Below are the code and all the weights of a small trained network. Each question names an input and a class and asks about switching units off, where a switched-off unit gives its printed mean instead of its output.

import numpy as np


def w(rows, s, z=0):
    codes = np.array(rows[::2]) - 128.0
    scale = np.full(codes.shape[1], s)
    scale[-1] = z or s
    return codes * scale


def f(y):
    return np.maximum(y, 0)


def log_softmax(a):
    a = a - a.max(-1, keepdims=True)
    return a - np.log(np.exp(a).sum(-1, keepdims=True))


def net(x, mask):
    res = np.array(x, float).reshape(1, 6) / 4 @ E
    y = f(res @ A[0][:, :-1].T + A[0][:, -1])
    res = res + np.where(mask, y, B[0][:, -1]) @ B[0][:, :-1]
    return log_softmax(res[-1] @ U[:, :-1].T + U[:, -1])


A, B = {}, {}
E = w([
[109,113,67,172,176,102],'x0',
[94,245,75,84,142,152],'x1',
[84,106,77,98,97,128],'x2',
[39,127,210,126,163,86],'x3',
[139,89,119,38,95,79],'x4',
[194,202,75,128,192,55],'x5',
],0.011)
A[0] = w([
[130,155,79,200,73,122,132],'N1',
[147,103,199,209,195,92,164],'N2',
[104,101,211,146,189,66,146],'N3',
[102,59,43,81,144,129,156],'N4',
[64,55,187,125,51,223,137],'N5',
[222,57,41,132,66,144,232],'N6',
[102,248,145,183,122,173,186],'N7',
[126,188,159,190,146,184,172],'N8',
[132,195,65,39,50,75,206],'N9',
[111,152,81,113,209,230,252],'N10',
],0.011,0.0042)
B[0] = w([
[80,42,111,133,163,98,169],'N1',
[170,142,56,162,84,125,210],'N2',
[180,129,119,119,98,142,198],'N3',
[85,147,99,166,183,44,191],'N4',
[93,17,150,110,102,204,247],'N5',
[90,78,149,162,247,184,254],'N6',
[108,149,43,127,99,98,217],'N7',
[105,111,65,113,75,75,192],'N8',
[134,128,27,90,146,185,246],'N9',
[103,128,121,123,158,38,211],'N10',
],0.011,0.013)
U = w([
[204,173,123,2,177,139,158],'0',
[125,102,137,122,221,171,83],'1',
[222,185,114,149,72,69,92],'2',
[131,101,19,19,86,216,253],'3',
[210,178,132,109,124,128,34],'4',
[5,54,196,79,71,158,18],'5',
[46,188,7,128,133,46,188],'6',
[110,209,160,67,147,118,103],'7',
],0.0089,0.0038)

Each question gives the input, the list of numbers given to net, and the class t.
The units are the neurons (one row each of A and B). Each row of codes is followed by its name. A weight is (code - 128) times the scale printed after its matrix; where a second scale follows, it is the last column's (A, B and U).
mask holds one flag per neuron, in row order. A switched-off neuron (its flag False) gives its mean, the last column of its row in B, instead of its output. The means were averaged over made-up inputs and are rounded, as every weight is.
A unit's drop is (log p(t) with every unit on - log p(t) with that unit switched off) / (log p(t) with every unit on - log p(t) with every unit switched off).
The circuit of an input: a set's keep is (log p(t) with only the set's units on - log p(t) with every unit switched off) / (log p(t) with every unit on - log p(t) with every unit switched off). Starting from all 10 units, units are removed one at a time, each time the one whose removal leaves the highest keep (on an exact tie, the one counted first), for as long as the keep stays at least 0.8.
circuit, biggest first: the units of the circuit, biggest drop first
unit that matters most: the unit with the biggest drop
k most important neurons: the k neurons with the biggest drops, biggest first
drop of u: that unit's drop, to one decimal
input [4,8,0,-1,-1,-8], class 6: circuit, biggest first -> [N10]
input [-2,5,5,-3,-6,-5], class 6: 2 most important neurons -> [N10; N7]
input [-4,3,0,8,-4,-3], class 3: 2 most important neurons -> [N7; N3]
input [5,-8,5,0,-8,-4], class 5: 3 most important neurons -> [N9; N5; N7]
input [0,-1,5,5,-1,0], class 5: 2 most important neurons -> [N9; N7]
input [4,2,5,-2,-7,-6], class 5: circuit, biggest first -> [N5; N9]
input [3,0,5,1,6,-5], class 5: circuit, biggest first -> [N5; N2]
input [-6,-3,6,-5,-7,3], class 1: circuit, biggest first -> [N6; N9]
input [-3,-4,5,6,-6,2], class 3: circuit, biggest first -> [N4; N3]
input [0,1,4,-5,0,3], class 6: 2 most important neurons -> [N5; N4]
input [5,-4,-6,6,-6,-7], class 3: 2 most important neurons -> [N2; N3]
input [-7,4,1,4,3,7], class 3: 3 most important neurons -> [N9; N4; N10]
input [-5,6,2,-7,-4,6], class 6: 2 most important neurons -> [N10; N5]
input [6,-6,4,-4,-4,-6], class 5: unit that matters most -> N5
input [-6,0,-8,-5,3,7], class 0: 2 most important neurons -> [N5; N2]
input [-1,5,-2,3,6,3], class 3: 2 most important neurons -> [N9; N4]
input [-5,8,-4,-6,2,4], class 6: 3 most important neurons -> [N5; N10; N7]
input [8,1,-3,-3,-5,-7], class 6: 2 most important neurons -> [N10; N8]
input [-8,-7,1,-3,2,1], class 5: drop of N5 -> 0.2
input [1,2,-5,-1,-6,-8], class 5: drop of N3 -> 0.2
input [-8,6,0,3,-3,0], class 6: circuit, biggest first -> [N7]
input [0,-3,8,-4,2,5], class 1: drop of N2 -> 0.1
